Below are the code and all the weights of a small trained network. Each question names an input and a class and asks about switching units off, where a switched-off unit gives its printed mean instead of its output.

import numpy as np


def w(rows, s, z=0):
    codes = np.array(rows[::2]) - 128.0
    scale = np.full(codes.shape[1], s)
    scale[-1] = z or s
    return codes * scale


def f(y):
    return y / 2 * (1 + np.tanh(0.7978845608 * (y + 0.044715 * y**3)))


def log_softmax(a):
    a = a - a.max(-1, keepdims=True)
    return a - np.log(np.exp(a).sum(-1, keepdims=True))


def net(x, mask):
    res = np.array(x, float).reshape(1, 4) / 4 @ E
    y = f(res @ A[0][:, :-1].T + A[0][:, -1])
    res = res + np.where(mask, y, B[0][:, -1]) @ B[0][:, :-1]
    return log_softmax(res[-1] @ U[:, :-1].T + U[:, -1])


A, B = {}, {}
E = w([
[35,247,155,54,184,231,56],'x0',
[240,159,196,89,254,226,152],'x1',
[21,126,205,65,148,62,208],'x2',
[125,119,72,16,104,220,179],'x3',
],0.0089)
A[0] = w([
[192,123,193,85,192,122,111,28],'neuron 1',
[125,166,182,215,188,97,102,155],'neuron 2',
[186,164,145,159,200,198,199,34],'neuron 3',
[102,117,195,111,119,122,142,1],'neuron 4',
[1,199,129,184,201,185,68,77],'neuron 5',
[67,169,164,123,142,121,223,69],'neuron 6',
[44,136,153,93,153,136,231,119],'neuron 7',
[155,149,24,202,133,197,63,75],'neuron 8',
[147,96,42,54,121,185,238,116],'neuron 9',
[67,212,50,144,60,71,103,61],'neuron 10',
[169,149,76,48,127,159,30,184],'neuron 11',
[67,147,36,31,165,140,91,80],'neuron 12',
],0.0098,0.0025)
B[0] = w([
[59,155,2,143,97,199,185,213],'neuron 1',
[175,159,85,124,201,134,27,219],'neuron 2',
[96,189,29,138,138,166,174,240],'neuron 3',
[136,215,165,138,36,141,138,152],'neuron 4',
[98,3,136,200,198,99,174,254],'neuron 5',
[226,157,203,125,121,164,165,199],'neuron 6',
[225,159,175,205,94,119,154,226],'neuron 7',
[174,147,250,111,55,142,225,234],'neuron 8',
[169,150,94,168,199,18,25,246],'neuron 9',
[14,254,97,111,141,166,172,236],'neuron 10',
[199,113,195,195,103,82,114,226],'neuron 11',
[120,118,96,179,223,116,121,213],'neuron 12',
],0.007,0.0093)
U = w([
[140,11,94,208,158,82,163,178],'0',
[180,146,202,127,95,142,152,162],'1',
[97,161,44,115,125,148,145,182],'2',
[155,116,105,157,177,66,52,147],'3',
[154,88,155,69,148,127,97,8],'4',
],0.011,0.0012)

Each question gives the input, the list of numbers given to net, and the class t.
The units are the neurons (one row each of A and B). Each row of codes is followed by its name. A weight is (code - 128) times the scale printed after its matrix; where a second scale follows, it is the last column's (A, B and U).
mask holds one flag per neuron, in row order. A switched-off neuron (its flag False) gives its mean, the last column of its row in B, instead of its output. The means were averaged over made-up inputs and are rounded, as every weight is.
A unit's drop is (log p(t) with every unit on - log p(t) with that unit switched off) / (log p(t) with every unit on - log p(t) with every unit switched off).
The circuit of an input: a set's keep is (log p(t) with only the set's units on - log p(t) with every unit switched off) / (log p(t) with every unit on - log p(t) with every unit switched off). Starting from all 12 units, units are removed one at a time, each time the one whose removal leaves the highest keep (on an exact tie, the one counted first), for as long as the keep stays at least 0.8.
units of the circuit, in order: the units of the circuit, biggest drop first
unit that matters most: the unit with the biggest drop
top k neurons: the k neurons with the biggest drops, biggest first
drop of u: that unit's drop, to one decimal
input [7,1,-4,-3], class 0: units of the circuit, in order	(neuron 5)
input [5,2,-4,0], class 0: units of the circuit, in order	(neuron 5; neuron 10)
input [-2,7,6,3], class 2: top 3 neurons	(neuron 1; neuron 3; neuron 8)
input [7,-8,0,-7], class 2: top 2 neurons	(neuron 10; neuron 9)
input [-5,-3,-1,-6], class 3: units of the circuit, in order	(neuron 5; neuron 2)
input [-5,-6,-5,1], class 2: units of the circuit, in order	(neuron 10; neuron 5)
input [-7,0,-8,-8], class 1: top 3 neurons	(neuron 8; neuron 5; neuron 9)
input [5,6,-8,-8], class 1: top 4 neurons	(neuron 8; neuron 9; neuron 12; neuron 11)
input [-2,-8,-6,4], class 2: top 2 neurons	(neuron 10; neuron 7)
input [3,-2,-2,4], class 3: units of the circuit, in order	(neuron 1; neuron 12)
input [8,-5,0,-8], class 0: top 2 neurons	(neuron 5; neuron 9)
input [-3,4,0,1], class 2: top 2 neurons	(neuron 5; neuron 11)
input [5,-5,8,-1], class 1: top 2 neurons	(neuron 6; neuron 7)
input [-4,-5,-6,-8], class 3: unit that matters most	neuron 2
input [-4,-2,-4,-5], class 3: top 2 neurons	(neuron 5; neuron 2)
input [-1,1,7,8], class 3: top 2 neurons	(neuron 9; neuron 8)
input [6,-5,7,0], class 1: top 4 neurons	(neuron 6; neuron 7; neuron 4; neuron 10)
input [4,-2,4,3], class 0: units of the circuit, in order	(neuron 5; neuron 12)
input [2,-4,-8,-4], class 1: drop of neuron 8	0.6
input [-2,-5,-8,6], class 1: drop of neuron 8	1.0
input [-1,6,-4,1], class 2: unit that matters most	neuron 3
input [8,-1,8,1], class 0: drop of neuron 12	0.6
